Below are the code and all the weights of a small trained network. Each question names an input and a class and asks about switching units off, where a switched-off unit gives its printed mean instead of its output.

import numpy as np


def w(rows, s, z=0):
    codes = np.array(rows[::2]) - 128.0
    scale = np.full(codes.shape[1], s)
    scale[-1] = z or s
    return codes * scale


def f(y):
    return np.maximum(y, 0)


def log_softmax(a):
    a = a - a.max(-1, keepdims=True)
    return a - np.log(np.exp(a).sum(-1, keepdims=True))


def net(x, mask):
    res = np.array(x, float).reshape(1, 6) / 4 @ E
    y = f(res @ A[0][:, :-1].T + A[0][:, -1])
    res = res + np.where(mask, y, B[0][:, -1]) @ B[0][:, :-1]
    return log_softmax(res[-1] @ U[:, :-1].T + U[:, -1])


A, B = {}, {}
E = w([
[94,185,68,220,142,156,96,23,72,150,173,183],'x0',
[71,212,195,148,111,60,137,187,118,17,133,16],'x1',
[139,60,171,129,48,102,148,20,125,202,120,92],'x2',
[56,210,190,194,69,122,138,139,144,156,52,153],'x3',
[64,121,2,124,49,81,201,220,99,30,167,157],'x4',
[210,158,94,89,141,78,170,75,207,59,133,79],'x5',
],0.01)
A[0] = w([
[93,108,108,162,41,108,158,188,123,170,35,210,163],'N0',
[3,128,223,187,3,116,163,102,26,163,128,79,181],'N1',
[213,115,224,94,147,90,87,94,139,160,93,74,2],'N2',
[151,40,34,77,50,109,169,152,74,122,166,158,142],'N3',
[147,86,107,137,126,156,117,94,81,183,119,229,15],'N4',
[70,181,137,174,196,204,23,177,39,194,117,159,127],'N5',
[146,47,108,2,188,167,147,241,100,113,164,111,148],'N6',
[183,149,72,138,106,123,115,93,109,95,172,83,20],'N7',
],0.0086,0.0038)
B[0] = w([
[94,141,50,135,142,133,123,160,181,156,153,29,207],'N0',
[160,162,72,154,123,15,32,136,169,115,170,113,249],'N1',
[127,111,150,143,108,203,164,110,117,183,121,109,216],'N2',
[155,59,162,248,150,139,137,135,71,55,121,128,211],'N3',
[73,137,123,152,124,119,124,141,173,54,164,119,202],'N4',
[138,55,97,200,114,111,124,147,133,38,83,145,249],'N5',
[146,66,102,94,164,98,31,165,244,114,92,177,238],'N6',
[135,178,99,157,135,102,134,116,102,119,164,136,162],'N7',
],0.011,0.016)
U = w([
[155,108,142,204,141,185,178,101,44,90,146,155,9],'0',
[171,51,165,125,122,194,101,84,160,230,99,143,105],'1',
[180,167,71,102,138,71,83,48,90,178,183,176,38],'2',
[144,126,103,180,131,54,106,162,155,62,146,107,255],'3',
[119,133,129,74,62,137,132,162,66,170,162,157,12],'4',
[71,197,162,47,107,100,183,247,138,76,67,144,52],'5',
[135,225,229,93,60,94,180,194,119,137,100,59,81],'6',
[146,177,68,128,121,160,190,89,136,210,192,92,108],'7',
],0.011,0.0039)

Each question gives the input, the list of numbers given to net, and the class t.
The units are the neurons (one row each of A and B). Each row of codes is followed by its name. A weight is (code - 128) times the scale printed after its matrix; where a second scale follows, it is the last column's (A, B and U).
mask holds one flag per neuron, in row order. A switched-off neuron (its flag False) gives its mean, the last column of its row in B, instead of its output. The means were averaged over made-up inputs and are rounded, as every weight is.
A unit's drop is (log p(t) with every unit on - log p(t) with that unit switched off) / (log p(t) with every unit on - log p(t) with every unit switched off).
The circuit of an input: a set's keep is (log p(t) with only the set's units on - log p(t) with every unit switched off) / (log p(t) with every unit on - log p(t) with every unit switched off). Starting from all 8 units, units are removed one at a time, each time the one whose removal leaves the highest keep (on an exact tie, the one counted first), for as long as the keep stays at least 0.8.
circuit, biggest first: the units of the circuit, biggest drop first
most important unit: the unit with the biggest drop
top k neurons: the k neurons with the biggest drops, biggest first
drop when u is switched off: that unit's drop, to one decimal
input [-2,8,3,-4,-8,8], class 1: most important unit => N2
input [-8,-6,7,4,-6,-8], class 3: top 2 neurons => (N1 N4)
input [2,-4,3,3,-7,-2], class 3: top 2 neurons => (N4 N5)
input [4,2,-3,3,-7,3], class 0: circuit, biggest first => (N6 N1)
input [7,0,-5,-2,4,7], class 0: top 3 neurons => (N1 N6 N0)
input [8,1,7,-7,-8,5], class 7: circuit, biggest first => (N6 N7 N2)
input [8,-2,-6,2,-8,5], class 0: circuit, biggest first => (N1 N6)
input [7,1,4,-3,8,8], class 0: top 3 neurons => (N1 N3 N6)
input [2,-4,1,-6,-6,8], class 1: top 3 neurons => (N2 N1 N0)
input [-4,-1,4,-6,1,6], class 1: top 2 neurons => (N1 N5)
input [4,-1,3,-7,6,6], class 0: drop when N2 is switched off => 0.0
input [2,-3,6,-1,-4,8], class 1: drop when N1 is switched off => 0.2
input [-4,2,4,7,-3,8], class 6: drop when N6 is switched off => 0.2
input [-2,0,6,7,-3,8], class 1: circuit, biggest first => (N2)
input [-7,-3,-4,0,-6,-6], class 1: top 2 neurons => (N1 N2)
